Below are the code and all the weights of a small trained network. Each question names an input and a class and asks about switching units off, where a switched-off unit gives its printed mean instead of its output.

import numpy as np


def w(rows, s, z=0):
    codes = np.array(rows[::2]) - 128.0
    scale = np.full(codes.shape[1], s)
    scale[-1] = z or s
    return codes * scale


def f(y):
    return np.maximum(y, 0)


def log_softmax(a):
    a = a - a.max(-1, keepdims=True)
    return a - np.log(np.exp(a).sum(-1, keepdims=True))


def net(x, mask):
    res = np.array(x, float).reshape(1, 4) / 4 @ E
    y = f(res @ A[0][:, :-1].T + A[0][:, -1])
    res = res + np.where(mask, y, B[0][:, -1]) @ B[0][:, :-1]
    return log_softmax(res[-1] @ U[:, :-1].T + U[:, -1])


A, B = {}, {}
E = w([
[97,189,179,83,155,140,195,127,31,171],'x0',
[120,133,64,26,90,128,143,192,163,121],'x1',
[171,176,113,147,162,76,92,170,163,243],'x2',
[11,36,162,119,118,180,88,175,126,209],'x3',
],0.011)
A[0] = w([
[118,207,231,25,136,142,149,96,87,250,130],'neuron 1',
[137,102,76,171,146,60,51,152,205,84,28],'neuron 2',
[95,56,189,99,125,128,58,166,93,203,2],'neuron 3',
[94,54,77,192,119,86,82,118,237,136,14],'neuron 4',
[94,103,159,232,254,116,108,33,115,168,71],'neuron 5',
[61,7,183,123,72,212,56,171,84,173,165],'neuron 6',
[118,132,24,15,64,110,141,172,132,172,54],'neuron 7',
[99,172,101,165,238,8,109,192,225,217,87],'neuron 8',
],0.0061,0.0012)
B[0] = w([
[83,163,89,103,115,126,89,193,80,50,209],'neuron 1',
[169,126,186,207,162,174,51,160,78,115,196],'neuron 2',
[219,178,132,169,131,114,164,146,142,164,200],'neuron 3',
[114,198,158,129,100,171,145,187,30,125,205],'neuron 4',
[137,113,103,122,130,194,108,43,91,184,206],'neuron 5',
[121,169,164,169,95,51,124,105,215,149,247],'neuron 6',
[213,80,2,38,114,156,144,88,136,161,212],'neuron 7',
[40,78,77,181,163,130,176,83,191,32,221],'neuron 8',
],0.0087,0.011)
U = w([
[8,72,83,114,135,134,158,77,157,41,250],'0',
[228,209,162,106,113,2,128,138,130,149,198],'1',
[120,169,144,92,122,190,52,253,19,105,27],'2',
[139,64,70,56,125,211,109,38,88,199,20],'3',
],0.0066,0.0017)

Each question gives the input, the list of numbers given to net, and the class t.
The units are the neurons (one row each of A and B). Each row of codes is followed by its name. A weight is (code - 128) times the scale printed after its matrix; where a second scale follows, it is the last column's (A, B and U).
mask holds one flag per neuron, in row order. A switched-off neuron (its flag False) gives its mean, the last column of its row in B, instead of its output. The means were averaged over made-up inputs and are rounded, as every weight is.
A unit's drop is (log p(t) with every unit on - log p(t) with that unit switched off) / (log p(t) with every unit on - log p(t) with every unit switched off).
The circuit of an input: a set's keep is (log p(t) with only the set's units on - log p(t) with every unit switched off) / (log p(t) with every unit on - log p(t) with every unit switched off). Starting from all 8 units, units are removed one at a time, each time the one whose removal leaves the highest keep (on an exact tie, the one counted first), for as long as the keep stays at least 0.8.
circuit, biggest first: the units of the circuit, biggest drop first
most important unit: the unit with the biggest drop
top k neurons: the k neurons with the biggest drops, biggest first
drop when u is switched off: that unit's drop, to one decimal
input [5,-6,-5,-1], class 3: top neuron => [neuron 5]
input [4,2,1,5], class 1: circuit, biggest first => [neuron 6; neuron 3]
input [-4,8,8,1], class 0: top 2 neurons => [neuron 8; neuron 5]
input [-7,1,-2,8], class 1: top 2 neurons => [neuron 6; neuron 3]
input [5,-6,-1,-3], class 3: top 2 neurons => [neuron 5; neuron 4]
input [-1,4,0,-1], class 3: top 2 neurons => [neuron 6; neuron 8]
input [-1,4,4,-3], class 0: circuit, biggest first => [neuron 8; neuron 3]
input [4,2,3,6], class 1: circuit, biggest first => [neuron 3; neuron 6]
input [0,-6,-4,6], class 1: circuit, biggest first => [neuron 6; neuron 8]
input [-8,7,-7,-7], class 2: circuit, biggest first => [neuron 2; neuron 8]
input [3,3,4,2], class 0: top 2 neurons => [neuron 8; neuron 4]
input [-5,7,-5,-3], class 3: top 3 neurons => [neuron 7; neuron 8; neuron 1]
input [-7,-7,-6,7], class 1: top 3 neurons => [neuron 6; neuron 8; neuron 3]
input [1,8,-2,5], class 3: most important unit => neuron 7
input [3,7,-6,-6], class 3: circuit, biggest first => [neuron 7; neuron 6]
input [5,8,7,-5], class 3: top 2 neurons => [neuron 7; neuron 6]
input [-7,0,3,1], class 2: top 2 neurons => [neuron 4; neuron 2]
input [5,-4,6,6], class 0: top 3 neurons => [neuron 8; neuron 1; neuron 4]
input [8,4,6,-4], class 2: top 2 neurons => [neuron 1; neuron 6]
input [-8,0,3,0], class 2: circuit, biggest first => [neuron 4]
input [5,3,0,-3], class 2: top 4 neurons => [neuron 6; neuron 8; neuron 1; neuron 3]
input [2,-5,6,0], class 0: top 2 neurons => [neuron 8; neuron 7]
input [-8,-6,6,-4], class 2: circuit, biggest first => [neuron 2; neuron 4]
input [-3,-8,7,-7], class 3: circuit, biggest first => [neuron 5; neuron 6]
input [3,8,4,4], class 3: top 2 neurons => [neuron 7; neuron 3]
input [0,6,3,6], class 1: drop when neuron 6 is switched off => 0.7
input [1,0,4,6], class 1: circuit, biggest first => [neuron 6]
input [-2,7,2,8], class 1: drop when neuron 6 is switched off => 0.7
input [4,-4,6,5], class 0: drop when neuron 1 is switched off => 0.2
input [0,1,6,3], class 0: drop when neuron 8 is switched off => 1.2
